[ 90 -91   2  37 -28] yields -28

[-28  31 -13  76  15  44  -5] yields -13

[ 14  67 -61  80  82 -52] yields -52

[-3 79 46 56] yields 46

[  1 -36  92 -85 -64] yields -64

[-20 -68 -61  -4] yields -61

[ 69  -2 -15  39] yields -2

[-41  49  87 -56 -14 -15  12] yields -41

[[ -8  15  -8   2  -3]
 [-28   9  -2 -16  74]
 [ -1   1  -2  -1   0]] yields -16
---
[6637 4997 9697 6114 7113 2571] Out: 4997

[[7333 6071 5758 4979]
 [9770 7266 2811 6407]
 [2880 2531 5941 2695]] Out: 2531

[ 70 124  48  53 199] Out: 124

[[5 4 4 4 4 6 4]
 [4 7 8 6 7 1 3]] Out: 7

[901 327 368 445 228] Out: 327

[ 29 -12 -34 -18] Out: -12

[  4 -40  40  20] Out: -40

[[-173 -721 -121  678  -69  552 -570]
 [ -40  -77 -180  525 -293  816 -835]] Out: -77
---
[12 39 74 13 43 84] -> 12
[94 78 70 67 71 23] -> 94
[4 3 6 8 7 1] -> 4
[7797 6658 9886 1619] -> 7797
[214 188 237 220  36 129 127] -> 214
[779 644 553 229] -> 779
[ 40 -48 -18 -13  17 -20] -> 40
---
(-44, 25, 1, 43, 68, -25, -38): 1
((-53, -5, 25, 9, -29, 8, 19), (4, 28, -25, 27, 27, 3, 27), (34, -19, -42, 77, -51, 34, 32)): 25
((-87, 53, -59, 11), (39, 20, 52, 28)): -59
((31, 66, -29, 3), (-41, -24, 75, -39), (-76, -12, -69, -90)): -29
((25, -36, 61, 24), (-21, 16, -91, -78)): 61
((-12, -36, -80, -55), (68, 80, 28, 79)): -80
---
[6, 4, 1, 3, 7, 6] yields 6
[227, 147, 185, 35, 95, 207] yields 207
[14, 81, 69, 11] yields 11
[22, 56, 84, 14, 94] yields 94
[36, 51, 7, 30, 96] yields 96
[3, 7, 4, 8, 8, 2] yields 2
[32, 20, 239, 35, 51, 109] yields 109
[2014, 7804, 7233, 5636, 5812] yields 5812
---
[[33 58 71 31 76]
 [29 41 17 42 16]] >> 33

[-20  69 -62  13 -46] >> -20

[[ 61  45 -49 -80   5 -60]
 [ -2  -1 -88 -22 -76 -44]] >> 61

[-23  -4  43  51  57 -84  32] >> -23

[ 15 -28 -61  72  54] >> 15

[ 20 -17   9 -74  81  52] >> 20

[-88  84 -46  55] >> -88

[ 28 -21  89   2] >> 28

[-9 28 71  6 25 48] >> -9
---
Input:
[[  4   1   5  -1   1   1  -3   1   0   0   8]
 [ -5  -1   5   1   7   0   3   7   5   1  -1]
 [ -4  -3  -4  -6  -1   3  -3  -1  -2  -3   2]
 [ -4   3  -2  -1   2   5  -6   2   5   0   3]
 [-33 -53 -72 -44  15  64 -78  15  30  31 -44]
 [  4   2  -1   3  -6   1   2  -6   3  -2  -4]
 [  3   3   2  -4   0  -6   6   0  -2  -2   4]
 [-31 -59 -76 -45  19  64 -73  19  36  36 -45]]
Output: -4

Input:
[[ 17 -15   7  -8 -16  18   9 -11  17  16 -69   0   3   7   4  33]
 [-13 -27   6 -11  30  13 -49 -13  -8 -28   7   6 -16 -25 -18 -63]
 [-18  24 -21  27 -68 -27 -27 -31  27  -6 -25 -36   2  36 -65  -8]
 [ -2 -37   6  28 -31   2  -8  14 -12 -15  44  22  -9 -37  21  -5]
 [ -9 -54 -22  -2  20  -6  -9   3 -24  -9 -37   9 -33   8  -3   1]
 [ -9 -25   8  13 -51 -26   5 -12  26  -7 -15  38  -1 -24   6   4]]
Output: -5

Input:
[[ 10   2  -2  -3  -6  -4   2  -4  -1   0]
 [  7  19   6   2   6   4   2  12  13   8]
 [-11   4  19  24  19  -5   7  -1 -10 -17]
 [ 14 -26 -26 -29 -32 -25 -15 -61 -23  11]
 [-23  11  17  19  27  15   3  30  11  -3]
 [ -9  23  21  23  26  12   9  34  14  -4]
 [ 35  44  21  18   8  -4  18  18  14  -1]
 [-50 -42 -35 -42  -6  19 -35  -9   9  36]
 [ 33  16  19  28  -1 -12  24   6 -13 -33]
 [ 52 -14 -44 -54 -59 -21 -12 -48  -5  25]
 [-14 -17 -36 -47 -19  20 -24   7  25  42]
 [ 39 -39 -53 -61 -66 -35 -21 -86 -27  21]]
Output: 25

Input:
[[-34 -49  52 -40 -58 -25 -54]
 [  5   5  13 -54  36 -38 -11]
 [-43 -16  18  -8 -55  -7 -55]
 [-46 -30 -19 -25 -39 -11 -20]
 [ -1  41  33 -55 -31 -57 -43]
 [ 13  -8  39 -29 -84 -15 -39]
 [ 46  44  34 -33 -24 -40  -5]
 [ 42  22  36 -67 -42 -12 -20]
 [ 32  40  81 -74 -32 -45 -80]
 [-26 -46 -43  19  46  23  40]
 [-13   2  -3  75  16  18  71]
 [ 46 -32 -26 -60 -17 -13 -56]]
Output: 40

Input:
[[-16  52   3  -4 -42  66 -16  19   4  23  23  -8  14 -22 -37]
 [ 31  -7  10  -4 -29 -15  16  13 -18  26  11 -33  15 -21  -8]
 [-12  19 -31  -8 -23  86  14 -10 -27 -43 -45 -18 -39   3 -47]
 [  9 -63 -43 -37  24 -26   8   2  26  27 -29   0 -16   6  43]
 [ 68  23 -44 -17  -4 -10 -10  12  23 -19  11  10 -32  14  12]]
Output: -47
---
[ 86 117  56 207 148]	207, 56

[[ -7   1  25 -12]
 [ 16 -18  12  -1]
 [-37  26  30 -33]]	30, -37

[19 10 41 50 29 82]	82, 10

[191  62 130 113 163 189]	191, 62

[221 628 365 562 718 120 948]	948, 120

[8 3 2 2 0 4]	8, 0

[[450 626 430 571 633]
 [573 101 973 270 501]]	973, 101
